Moves between objects:
Q709 ne Q794
Q709 fu Q929
Q709 gu Q766
Q709 ku Q394
Q709 le Q151
Q294 ne Q898
Q294 fu Q856
Q294 ku Q88
Q294 le Q774
Q84 ne Q200
Q84 fu Q830
Q84 gu Q136
Q84 ku Q706
Q204 ne Q524
Q204 fu Q359
Q204 ku Q289
Q204 le Q251
Q929 ne Q746
Q929 fu Q167
Q929 gu Q156
Q929 ku Q709
Q929 le Q33
Q17 ne Q386
Q17 fu Q251
Q17 gu Q289
Q17 ku Q837
Q17 le Q126
Q568 ne Q830
Q568 fu Q93
Q568 gu Q950
Q568 ku Q869
Q937 ne Q332
Q937 fu Q295
Q937 ku Q551
Q937 le Q692
Q976 ne Q230
Q976 fu Q305
Q976 gu Q197
Q976 ku Q86
Q976 le Q145
Q176 ne Q546
Q176 fu Q715
Q176 gu Q422
Q176 ku Q505
Q11 ne Q187
Q11 fu Q386
Q11 gu Q782
Q11 ku Q358
Q11 le Q80
Q985 ne Q910
Q985 fu Q692
Q985 gu Q551
Q985 ku Q156
Q985 le Q167
Q651 ne Q17
Q651 fu Q883
Q651 gu Q988
Q651 ku Q305
Q651 le Q794
Q191 ne Q33
Q191 fu Q222
Q191 gu Q310
Q191 ku Q393
Q774 ne Q766
Q774 fu Q757
Q774 gu Q294
Q774 ku Q187
Q774 le Q778
Q315 ne Q497
Q315 fu Q822
Q315 ku Q621
Q315 le Q467
Q289 ne Q30
Q289 fu Q204
Q289 ku Q951
Q289 le Q17
Q757 ne Q156
Q757 fu Q598
Q757 gu Q856
Q757 ku Q774
Q757 le Q310
Q126 ne Q640
Q126 fu Q136
Q126 gu Q17
Q126 ku Q665
Q126 le Q706
Q88 ne Q643
Q88 fu Q294
Q88 ku Q722
Q88 le Q187
Q145 ne Q448
Q145 fu Q182
Q145 gu Q976
Q145 ku Q426
Q145 le Q259
Q422 ne Q269
Q422 fu Q80
Q422 gu Q358
Q422 ku Q427
Q422 le Q176
Q819 ne Q426
Q819 fu Q738
Q819 gu Q692
Q819 ku Q167
Q819 le Q121
Q855 ne Q310
Q855 fu Q804
Q855 gu Q850
Q855 ku Q640
Q855 le Q200
Q842 ne Q938
Q842 fu Q501
Q842 gu Q182
Q842 ku Q259
Q822 ne Q722
Q822 fu Q782
Q822 ku Q315
Q822 le Q358
Q187 ne Q588
Q187 fu Q774
Q187 gu Q88
Q187 ku Q843
Q187 le Q135
Q778 ne Q709
Q778 fu Q310
Q778 gu Q774
Q778 ku Q135
Q778 le Q393
Q26 ne Q315
Q26 fu Q840
Q26 ku Q359
Q26 le Q536
Q766 ne Q651
Q766 fu Q156
Q766 gu Q898
Q766 ku Q588
Q766 le Q709
Q990 ne Q694
Q990 fu Q551
Q990 ku Q898
Q990 le Q156
Q715 ne Q174
Q715 fu Q340
Q715 gu Q80
Q715 ku Q176
Q628 ne Q427
Q628 fu Q448
Q628 gu Q536
Q628 ku Q759
Q628 le Q252
Q332 ne Q26
Q332 fu Q197
Q332 ku Q864
Q332 le Q86
Q358 ne Q843
Q358 fu Q11
Q358 gu Q822
Q358 ku Q467
Q358 le Q422
Q230 ne Q358
Q230 fu Q837
Q230 gu Q840
Q230 ku Q536
Q230 le Q448
Q98 ne Q819
Q98 fu Q269
Q98 gu Q148
Q98 ku Q353
Q98 le Q513
Q280 ne Q951
Q280 fu Q988
Q280 ku Q197
Q280 le Q305
Q259 ne Q696
Q259 fu Q842
Q259 gu Q145
Q259 ku Q93
Q252 ne Q505
Q252 fu Q696
Q252 gu Q628
Q252 ku Q830
Q546 ne Q168
Q546 fu Q174
Q546 gu Q269
Q546 ku Q513
Q840 ne Q822
Q840 fu Q951
Q840 ku Q26
Q840 le Q230
Q956 ne Q456
Q956 fu Q536
Q956 gu Q359
Q956 ku Q251
Q956 le Q759
Q938 ne Q715
Q938 fu Q706
Q938 gu Q665
Q938 ku Q696
Q988 ne Q289
Q988 fu Q694
Q988 ku Q280
Q988 le Q651
Q86 ne Q536
Q86 fu Q976
Q86 gu Q332
Q86 ku Q910
Q86 le Q426
Q804 ne Q353
Q804 fu Q427
Q804 gu Q456
Q804 ku Q855
Q804 le Q38
Q167 ne Q950
Q167 fu Q819
Q167 gu Q985
Q167 ku Q929
Q167 le Q412
Q269 ne Q738
Q269 fu Q135
Q269 gu Q843
Q269 ku Q98
Q269 le Q546
Q136 ne Q855
Q136 fu Q759
Q136 gu Q251
Q136 ku Q126
Q136 le Q84
Q239 ne Q976
Q239 fu Q588
Q239 gu Q295
Q239 ku Q692
Q239 le Q738
Q80 ne Q135
Q80 fu Q640
Q80 gu Q11
Q80 ku Q422
Q80 le Q715
Q951 ne Q782
Q951 fu Q289
Q951 ku Q840
Q951 le Q837
Q782 ne Q88
Q782 fu Q30
Q782 ku Q822
Q782 le Q11
Q837 ne Q11
Q837 fu Q17
Q837 gu Q951
Q837 ku Q230
Q837 le Q665
Q850 ne Q757
Q850 fu Q456
Q850 gu Q524
Q850 ku Q386
Q850 le Q855
Q38 ne Q222
Q38 fu Q505
Q38 gu Q804
Q38 ku Q200
Q222 ne Q412
Q222 fu Q513
Q222 gu Q353
Q222 ku Q191
Q182 ne Q665
Q182 fu Q794
Q182 gu Q305
Q182 ku Q145
Q182 le Q842
Q251 ne Q850
Q251 fu Q956
Q251 gu Q204
Q251 ku Q17
Q251 le Q136
Q643 ne Q280
Q643 fu Q898
Q643 ku Q295
Q643 le Q588
Q448 ne Q422
Q448 fu Q665
Q448 gu Q230
Q448 ku Q628
Q448 le Q696
Q295 ne Q197
Q295 fu Q643
Q295 ku Q937
Q295 le Q239
Q935 ne Q842
Q935 fu Q151
Q935 gu Q394
Q935 ku Q168
Q501 ne Q706
Q501 fu Q869
Q501 gu Q794
Q501 ku Q842
Q696 ne Q176
Q696 fu Q938
Q696 gu Q448
Q696 ku Q252
Q794 ne Q126
Q794 fu Q746
Q794 gu Q651
Q794 ku Q182
Q794 le Q501
Q898 ne Q988
Q898 fu Q990
Q898 ku Q643
Q898 le Q766
Q427 ne Q98
Q427 fu Q422
Q427 gu Q467
Q427 ku Q804
Q427 le Q505
Q33 ne Q869
Q33 fu Q412
Q33 gu Q929
Q33 ku Q151
Q524 ne Q856
Q524 fu Q621
Q524 ku Q30
Q524 le Q850
Q598 ne Q985
Q598 fu Q148
Q598 gu Q466
Q598 ku Q757
Q598 le Q353
Q93 ne Q252
Q93 fu Q259
Q93 gu Q426
Q93 ku Q568
Q466 ne Q551
Q466 fu Q497
Q466 ku Q856
Q466 le Q598
Q843 ne Q239
Q843 fu Q187
Q843 gu Q722
Q843 ku Q148
Q843 le Q269
Q910 ne Q956
Q910 fu Q86
Q910 gu Q864
Q910 ku Q883
Q910 le Q950
Q310 ne Q929
Q310 fu Q353
Q310 gu Q757
Q310 ku Q778
Q310 le Q191
Q505 ne Q513
Q505 fu Q176
Q505 gu Q427
Q505 ku Q38
Q722 ne Q295
Q722 fu Q88
Q722 ku Q497
Q722 le Q843
Q148 ne Q692
Q148 fu Q843
Q148 gu Q497
Q148 ku Q598
Q148 le Q98
Q738 ne Q145
Q738 fu Q394
Q738 gu Q239
Q738 ku Q819
Q738 le Q168
Q151 ne Q501
Q151 fu Q33
Q151 gu Q709
Q151 ku Q935
Q426 ne Q628
Q426 fu Q145
Q426 gu Q86
Q426 ku Q950
Q426 le Q93
Q305 ne Q837
Q305 fu Q651
Q305 gu Q280
Q305 ku Q976
Q305 le Q182
Q497 ne Q937
Q497 fu Q722
Q497 ku Q466
Q497 le Q148
Q536 ne Q467
Q536 fu Q230
Q536 gu Q26
Q536 ku Q956
Q536 le Q628
Q174 ne Q935
Q174 fu Q393
Q174 gu Q135
Q174 ku Q546
Q869 ne Q84
Q869 fu Q568
Q869 gu Q746
Q869 ku Q501
Q412 ne Q568
Q412 fu Q121
Q412 gu Q167
Q412 ku Q33
Q393 ne Q151
Q393 fu Q191
Q393 gu Q778
Q393 ku Q174
Q386 ne Q774
Q386 fu Q850
Q386 gu Q30
Q386 ku Q11
Q386 le Q640
Q621 ne Q466
Q621 fu Q315
Q621 ku Q524
Q621 le Q456
Q640 ne Q778
Q640 fu Q855
Q640 gu Q386
Q640 ku Q80
Q640 le Q340
Q135 ne Q394
Q135 fu Q778
Q135 gu Q187
Q135 ku Q269
Q135 le Q174
Q359 ne Q621
Q359 fu Q26
Q359 ku Q204
Q359 le Q956
Q692 ne Q86
Q692 fu Q239
Q692 gu Q937
Q692 ku Q985
Q692 le Q819
Q694 ne Q204
Q694 fu Q864
Q694 ku Q988
Q694 le Q883
Q156 ne Q883
Q156 fu Q985
Q156 gu Q990
Q156 ku Q766
Q156 le Q929
Q168 ne Q259
Q168 fu Q935
Q168 gu Q738
Q168 ku Q121
Q353 ne Q167
Q353 fu Q98
Q353 gu Q598
Q353 ku Q310
Q353 le Q222
Q950 ne Q759
Q950 fu Q426
Q950 gu Q910
Q950 ku Q746
Q950 le Q568
Q864 ne Q359
Q864 fu Q332
Q864 ku Q694
Q864 le Q910
Q394 ne Q182
Q394 fu Q709
Q394 gu Q588
Q394 ku Q738
Q394 le Q935
Q706 ne Q340
Q706 fu Q84
Q706 gu Q126
Q706 ku Q938
Q856 ne Q990
Q856 fu Q466
Q856 ku Q294
Q856 le Q757
Q467 ne Q148
Q467 fu Q358
Q467 gu Q315
Q467 ku Q456
Q467 le Q427
Q746 ne Q136
Q746 fu Q950
Q746 gu Q883
Q746 ku Q794
Q746 le Q869
Q551 ne Q864
Q551 fu Q937
Q551 ku Q990
Q551 le Q985
Q513 ne Q121
Q513 fu Q546
Q513 gu Q98
Q513 ku Q222
Q30 ne Q294
Q30 fu Q524
Q30 ku Q782
Q30 le Q386
Q883 ne Q251
Q883 fu Q910
Q883 gu Q694
Q883 ku Q651
Q883 le Q746
Q121 ne Q93
Q121 fu Q168
Q121 gu Q819
Q121 ku Q412
Q588 ne Q305
Q588 fu Q766
Q588 gu Q643
Q588 ku Q239
Q588 le Q394
Q197 ne Q840
Q197 fu Q280
Q197 ku Q332
Q197 le Q976
Q665 ne Q80
Q665 fu Q126
Q665 gu Q837
Q665 ku Q448
Q665 le Q938
Q830 ne Q38
Q830 fu Q252
Q830 gu Q759
Q830 ku Q84
Q759 ne Q804
Q759 fu Q628
Q759 gu Q956
Q759 ku Q136
Q759 le Q830
Q200 ne Q191
Q200 fu Q38
Q200 gu Q855
Q200 ku Q340
Q456 ne Q598
Q456 fu Q467
Q456 gu Q621
Q456 ku Q850
Q456 le Q804
Q340 ne Q393
Q340 fu Q200
Q340 gu Q640
Q340 ku Q715

In the rows, 65 means zero.

The rows follow the links: the fewer symbols apart two objects are, the more alike their rows tend to be.

Name the object of each row.
  47    24    68    59    61    77    66    58    41    64    56    76    76    92    89    70    58    68    72    66    38    82    67    50    53    62    70    84    95    47    87    59    37    76    67    62    57    24    60    64    50    68    70    84    96    67    72    69    65    59    32    63    69    74    77    49    61    54    71    81    69    84    61    71 | Q869
  78    96    57    85    72    37    72    40    74    59    69    89    58    71    59    63    75    80    42    58    88    49    80    66    66    85    39    59    23    85    60    51    76    92    57    65    71   103    76    62    75    55    72    58    59    58    67    88    78    68    89    96    75    67    51    49    51    60    64    40    52    58    70    54 | Q536
  48    56    56    61    83    61    65    70    85    96    86    81    84    48    82    60    74    32    79    43    65    75    41    67    60    75    79    76    78    63    45    81    63    50    39    38    62    83    45    78    64    89    58    40    60    57    39    47    65    63    47    35    70    46    62    77    59    67    74    49    56    44    67    50 | Q422
  39    47    58    72    86    57    77    62    73    91    91    72    81    59    94    70    76    28    78    51    54    71    50    63    50    72    85    80    91    62    53    78    47    54    39    35    53    67    49    63    65    96    55    45    78    63    42    54    68    71    44    47    87    42    66    78    54    66    77    61    51    60    64    57 | Q176
  58    78    59    90    68    54    62    37    66    62    90    78    65    68    86    58    76    54    56    59    81    39    55    59    48    92    66    66    44    97    50    61    77    74    40    59    70    94    54    54    78    71    50    46    86    59    67    67    69   100    89    85    94    54    53    77    64    66    83    34    55    56    69    74 | Q448
  75    62    61    45    52    70    64   115    66    63    73    77    58    69    41    66    56    78    56    69    83    70    83    71    59    66    64    74    79    54    55    53   107    47    66    85    76    60    65    91    40    69    57    69    15    50    58    53    45    54    74    58    46    75    58    80    92    70    66    64    82    51    58    70 | Q280
  50    64    56    84    62    55    68    30    63    61    92    68    71    78    97    66    77    53    59    59    64    43    56    53    45    84    75    73    61    91    71    64    58    71    46    51    58    72    55    57    76    80    43    51   106    61    66    65    64    95    74    84   107    42    55    78    58    70    83    51    59    65    68    80 | Q696
  71    77    63    68    68    90    65    46    70    75    40    35    68    58    77    66    75    77    73    85    45    81    63    82    62    43    69    75    47    82    80    75    38    76    95    60    56    54    60    49    83    47    80    71   107    88    89    81    83    66    62    36    65    73    94    63    64    57    43    81    70    84    66    50 | Q929
  87    77    61    44    69    58    59    83    64    74    56    55    47    54    34    82    60    83    65    84    65    80    68    75    87    47    57    58    69    45    71    71    70    51    70    70    69    61    71    60    61    54    85    64    20    69    56    70    72    31    47    32    25    93    80    63    70    65    35    93    63    51    72    47 | Q524
  86    97    55    66    58    38    75    56    71    53    76    83    51    76    41    66    72    85    42    68    93    50    85    77    65    82    40    55    34    79    61    56    87    73    58    73    74    97    90    69    71    55    69    62    33    56    62    85    76    55    88    88    64    75    53    60    59    63    59    57    50    54    71    61 | Q26
  46    53    72    78    74    40    88    50    60    57    60    93    75    67    66    28    59    46    70    31    69    54    72    38    76    64    44    50    54    58    61    55    50    90    68    59    51    60    70    70    51    75    58    67    77    53    67    72    57    73    64   118    89    48    47    31    52    60    74    48    65    73    61    77 | Q98
  63    80    52    73    63    88    78    69    87    90    81    38    64    49    82    64    80    49    68    78    58    69    63    85    40    43    87    94    61    98    58    74    79    47    65    61    55    68    47    68    73    63    50    51    96    65    74    63    64    82    90    34    77    54    78    89    86    67    59    54    74    73    63    62 | Q394
  64    53    68    86    61    69    49    11    33    56    66    52    61    78    91    79    70    79    56    86    45    60    58    60    56    69    68    67    63    82    96    68    46    86    67    58    52    45    64    41    72    57    71    70   120    73    79    82    71    72    55    74    87    67    73    64    49    58    69    76    74    80    76    74 | Q84
  94    86    64    81    44    82    34    48    46    45    70    39    38    58    57    81    62    93    52    88    73    50    58    70    63    78    63    55    48    90    68    68    97    58    68    80    79    67    54    47    67    43    64    65    71    81    68    69    65    83    83    62    63    84    68    81    78    70    67    61    82    63    79    85 | Q17
  73    79    66    61    52    49    73    90    70    47    70    75    54    57    34    45    52    64    53    52    98    46    79    60    73    75    57    38    56    55    43    58    96    58    63    84    74    81    81    77    56    72    53    66    15    52    55    58    48    66    94    99    61    56    46    67    74    77    71    57    67    44    64    85 | Q722
  57    55    59    44    73    48    82    97    67    69    48   109    84    90    58    54    59    66    64    39    78    76    78    57    63    69    40    72    59    43    50    46    68    79    66    56    74    85    72    94    47    71    75    70    35    41    54    63    60    48    56    77    63    75    56    39    71    53    71    49    48    62    54    57 | Q86
  57    47    63    44    62    60    70   114    79    65    69    97    76    76    60    53    58    58    58    37    88    68    68    57    53    83    61    77    75    58    41    47    86    56    57    62    85    78    55    95    40    85    60    62    30    49    51    41    51    66    69    70    63    57    51    64    84    64    82    40    62    52    47    67 | Q976
  62    50    73    38    70    66    54    92    66    52    27    91    86    92    63    62    60    87    72    52    67    79    66    52    73    76    46    57    62    34    70    45    54    72    78    68    86    62    77    71    56    64    86    83    34    66    61    56    77    38    37    79    45    83    62    33    66    57    66    69    50    69    53    65 | Q910
  69    38    69    48    47    92    39   104    49    56    49    63    58    73    58    71    51    84    66    67    64    75    66    63    61    63    74    74    96    46    68    57    89    46    73    81    80    43    50    73    39    63    72    82    42    72    65    37    43    60    46    51    44    90    60    72    95    63    70    66    86    68    60    76 | Q651
  74    80    73    58    62    41    88    78    71    49    60    82    61    67    25    43    57    72    60    44    87    53    84    57    87    67    39    42    49    56    55    52    79    71    75    82    71    75    97    78    62    64    66    72    21    54    57    73    59    52    89   101    58    63    52    47    60    66    59    65    57    53    60    71 | Q497
  75    78    74    55    54    48    67    70    61    39    50    70    60    67    28    52    54    82    61    57    76    61    74    51    90    61    42    25    49    48    66    61    63    72    77    86    78    71    96    60    69    56    75    76    23    66    71    69    67    51    69   101    46    76    52    43    58    73    56    69    59    63    65    78 | Q466
  91    91    74    76    65    54    50    36    58    43    50    71    55    80    61    72    69    95    49    67    74    54    61    62    74    87    39    44    24    80    78    60    57    88    65    67    88    94    80    46    86    44    81    72    65    76    70    82    89    66    69   100    65    86    62    47    44    65    61    64    48    67    76    66 | Q956
  88   102    51    52    55    79    75    89    89    75    78    40    51    48    43    71    75    69    59    83    77    61    79    94    60    56    74    75    59    90    62    69    97    46    69    83    69    87    66    76    71    58    57    57    36    67    69    68    62    62    99    37    55    66    71    90    84    78    49    64    65    57    63    54 | Q643
  83    63    64    42    55    64    58   100    54    48    44    73    53    84    33    72    56    93    62    72    70    81    81    70    73    63    52    64    74    38    78    59    71    58    80    81    76    53    82    75    50    55    81    86    21    66    70    62    62    41    54    57    29    95    64    55    77    60    53    77    73    66    63    65 | Q694
  68    67    56    39    63    46    81   103    71    55    56    95    74    86    34    66    64    75    54    54    84    72    90    62    69    67    45    66    62    45    53    50    75    68    66    67    81    74    86    86    48    72    79    73    13    46    55    63    67    47    63    78    50    70    57    51    72    64    60    60    50    60    52    58 | Q332
  82    74    50    57    66    58    63    92    78    85    89    59    48    43    36    74    59    62    56    77    73    73    68    84    67    57    67    73    82    57    50    73    99    35    59    72    68    76    63    79    53    68    67    51    14    51    43    53    54    43    75    31    45    75    64    89    79    74    52    70    79    39    69    48 | Q782

Each walk starts at a row. The symbols on each line, taken left to right, move it on to the next object.
Answer with the object's row; about right is enough.
start   73    85    56    47    81    37    80    84    92    80    69    87    67    62    38    67    72    61    59    64    82    75    79    75    77    60    50    60    53    52    48    69    68    55    56    62    72    89    79    77    63    75    79    57     7    51    46    69    70    33    57    52    41    74    58    63    59    64    45    72    47    46    71    37
ne ku ku ne:   91    93    62    48    60    74    65    77    79    65    52    32    49    58    38    73    67    90    62    87    63    68    78    89    81    40    57    58    48    68    73    71    69    61    83    82    79    69    87    66    83    39    79    74    44    75    79    81    83    46    75    44    38    85    79    70    74    68    39    86    62    65    70    50
fu fu fu ku:   77   102    50    43    70    53    90    76   104    70    58    70    69    61    39    58    79    69    56    64    82    65    86    86    72    60    50    63    33    79    55    61    66    74    72    72    76   101    87    72    91    59    76    59    28    54    64    79    89    53    97    55    54    66    72    67    68    70    49    66    39    57    62    41
start   92    98    57    67    57    48    63    74    77    53    79    73    49    69    46    62    74    78    45    71    97    39    80    75    62    91    55    54    38    82    51    54   100    56    48    78    89    98    76    67    74    63    53    55    32    60    51    74    65    70    98    80    64    66    49    78    74    81    65    52    57    43    68    68
ne ku ne le:   58    76    72    70    69    32    87    61    66    48    57    95    64    60    42    37    55    56    60    40    88    55    82    53    83    65    39    36    43    52    52    49    64    84    70    76    54    76    87    69    58    66    57    67    46    48    59    75    56    62    84   111    71    58    46    32    59    54    68    49    64    64    63    72
le fu ne fu fu le gu:   67    72    73    70    60   109    54    63    79    72    56    14    65    47    79    78    72    61    80    82    44    67    52    79    59    46    88    74    63    92    72    78    62    51    75    67    68    62    43    53    84    50    58    69   106    89    80    64    68    82    75    28    58    61    89    85    76    70    58    71    73    83    67    66
start   46    57    60    58   102    42    77    56    83    95    70    96    85    57    78    62    77    36    75    45    63    87    62    64    70    59    55    79    60    58    49    78    40    74    50    31    56    83    62    69    63    82    69    45    64    47    45    69    79    43    38    42    71    53    68    53    45    50    58    69    44    61    66    38
gu fu ne ne:   68    95    57    59    69    77    78    81   110    82    74    57    75    44    69    56    81    54    65    59    80    54    68    86    58    59    71    69    37    96    44    68    76    57    62    64    79   106    61    75    89    67    55    52    57    61    67    59    70    85    99    46    66    52    68    85    74    74    60    52    47    59    53    51
fu ne ku fu ne:   93    89    58    95    45    66    59    54    50    55    89    57    37    49    63    70    66    72    49    82    81    44    68    74    50    79    61    72    48   100    54    62   118    57    54    80    68    84    53    64    57    51    55    51    72    65    64    71    52    86    95    67    73    71    52    88    80    67    69    39    90    56    79    68
start   51    82    62    68    72    73    87    66   103    83    75    61    81    53    84    58    85    42    77    54    73    53    59    79    49    60    79    80    45    97    47    71    58    59    57    46    67    93    57    75    87    77    52    46    81    61    64    61    77    89    84    49    86    38    67    82    70    69    70    44    55    64    52    56
ku fu fu ku ku ne:   38    39    64    54    84    50    80    82    65    69    52   112    90    97    79    49    66    56    68    31    72    74    73    47    58    72    49    80    71    48    57    48    53    84    66    50    71    65    67    87    50    87    76    68    59    47    60    64    64    58    43    71    78    59    65    39    61    50    71    47    54    73    49    62
gu le ne fu le ku gu:   65    80    62    88    75    40    75    20    59    60    71    81    66    78    85    64    76    64    52    57    83    53    69    55    63    85    44    68    29    91    64    54    54    94    57    52    62    94    73    60    77    64    65    49    95    57    63    88    74    75    76    92    95    55    57    47    51    56    71    44    52    70    72    59
start   85    69    78    58    48    61    59    70    46    39    46    58    39    58    21    57    47    84    54    77    70    60    82    63    85    55    47    32    60    47    74    59    80    70    83   100    60    46    86    63    52    42    74    82    35    66    73    69    53    48    75    95    37    82    59    51    65    66    44    84    82    60    71    80
ne ku ne ne:  103    86    65    69    47    72    41    67    53    43    71    43    38    58    48    83    64   100    51    93    76    49    65    81    66    75    62    55    52    73    67    65   100    58    66    89    73    71    68    51    66    43    67    71    41    75    66    66    63    63    87    69    46    86    59    85    82    79    61    66    76    59    80    80
le ku le ne ne fu:   62    43    83    84    48    81    46    62    35    42    63    43    51    48    65    56    38    57    71    63    53    54    50    43    73    58    79    42    83    56    74    68    75    60    75    86    51    29    52    50    50    55    46    81    93    76    73    54    40    81    63    91    68    61    64    62    66    71    78    62    97    70    69    98
start   74    65    59    63    76    69    59    90    83    96    84    61    61    33    56    68    64    47    67    70    69    79    57    81    69    56    73    87    87    68    46    74    98    37    49    60    58    70    41    72    44    69    60    48    43    59    42    49    51    51    54    22    49    66    68    87    78    61    59    65    85    48    73    50
fu ku ku ku ku:   77    66    65    49    86    52    53    68    78    79    48    72    73    54    53    75    71    70    74    54    63    86    45    65    95    57    54    50    61    44    62    76    39    63    67    50    77    82    71    56    79    65    93    64    37    66    55    62    88    37    31    49    34    80    72    48    45    62    49    89    44    55    68    43
ne le le fu:   40    45    73    85    77    39    83    38    53    61    70    88    81    71    75    47    65    41    70    39    59    61    67    45    65    67    57    55    65    59    70    64    39    88    61    52    45    52    77    53    65    82    50    65    94    54    64    78    56    78    67   103    94    38    50    44    47    62    77    58    64    75    63    79
start   58    47    84    80    58    65    56    47    27    46    41    53    56    62    58    56    48    62    72    63    47    65    61    45    84    53    59    42    69    52    79    60    55    86    89    84    50    24    70    50    55    54    65    87    96    77    81    71    51    65    50    95    63    69    66    39    58    59    65    72    92    79    67    84
gu le fu ne fu ku:   54    86    71    58    80    77    71    47    87    73    37    48    84    61    79    62    83    65    76    63    55    72    57    73    70    55    67    64    38    81    76    69    19    79    81    50    76    82    78    49   104    58    84    71    93    81    83    69    97    72    58    49    60    61    78    50    50    60    54    76    42    81    58    53
gu fu fu ku:   70    99    57    58    79    63    90    67   109    83    58    71    80    55    55    51    81    62    66    63    80    70    75    92    68    57    52    71    28    87    54    62    57    76    76    53    72   107    77    73    91    66    78    52    58    54    71    83    89    58    88    56    61    64    73    59    64    55    46    54    40    71    55    37
start   83    71    76    58    40    72    51    86    52    45    55    50    41    47    29    61    43    82    62    74    76    51    65    68    80    60    62    36    71    53    58    67    93    49    73    97    71    48    73    67    53    54    60    81    28    73    69    54    45    66    82    81    38    75    60    67    75    77    60    75    87    52    67    85
ne ku fu ku fu:   89    95    60    51    53    85    55    80    81    64    59    28    49    53    43    69    71    88    66    88    67    64    66    92    69    52    73    61    58    75    67    74    84    42    79    87    74    72    71    60    81    46    70    71    41    79    73    66    69    59    82    38    43    76    72    93    80    77    47    77    69    59    64    58
ne le ku le:   52    28    57    64    60    79    62   100    57    73    72    82    69    77    79    58    55    50    71    59    65    73    77    56    40    66    77    97    97    58    62    45    87    56    60    65    62    43    35    86    26    82    53    66    72    51    59    48    40    71    54    52    68    64    64    69    89    65    84    44    90    76    59    74
start   83    68    73    95    47    85    32    35    42    48    67    37    47    60    86    83    59    80    59    85    54    51    42    60    54    77    78    69    62    95    80    68    82    61    60    70    66    58    47    47    74    47    62    64   107    89    71    69    60    89    69    71    75    70    66    74    73    69    74    59    82    73    79    82
le gu gu fu:   97    86    73    85    56    65    41    36    41    46    53    49    36    70    49    84    58    99    48    91    68    60    72    74    77    67    50    64    41    79    82    61    77    81    75    79    70    67    65    41    69    31    79    73    79    77    75    84    78    69    76    78    54    95    71    58    64    59    54    69    76    71    83    68
gu fu fu ku:   93    94    64    61    58    52    57    56    62    38    59    66    51    77    41    77    70   100    43    76    84    55    74    72    79    77    45    40    33    68    71    60    69    75    72    80    88    90    91    48    83    46    82    72    31    74    69    79    87    58    77    87    56    83    58    56    55    69    55    69    48    56    71    69
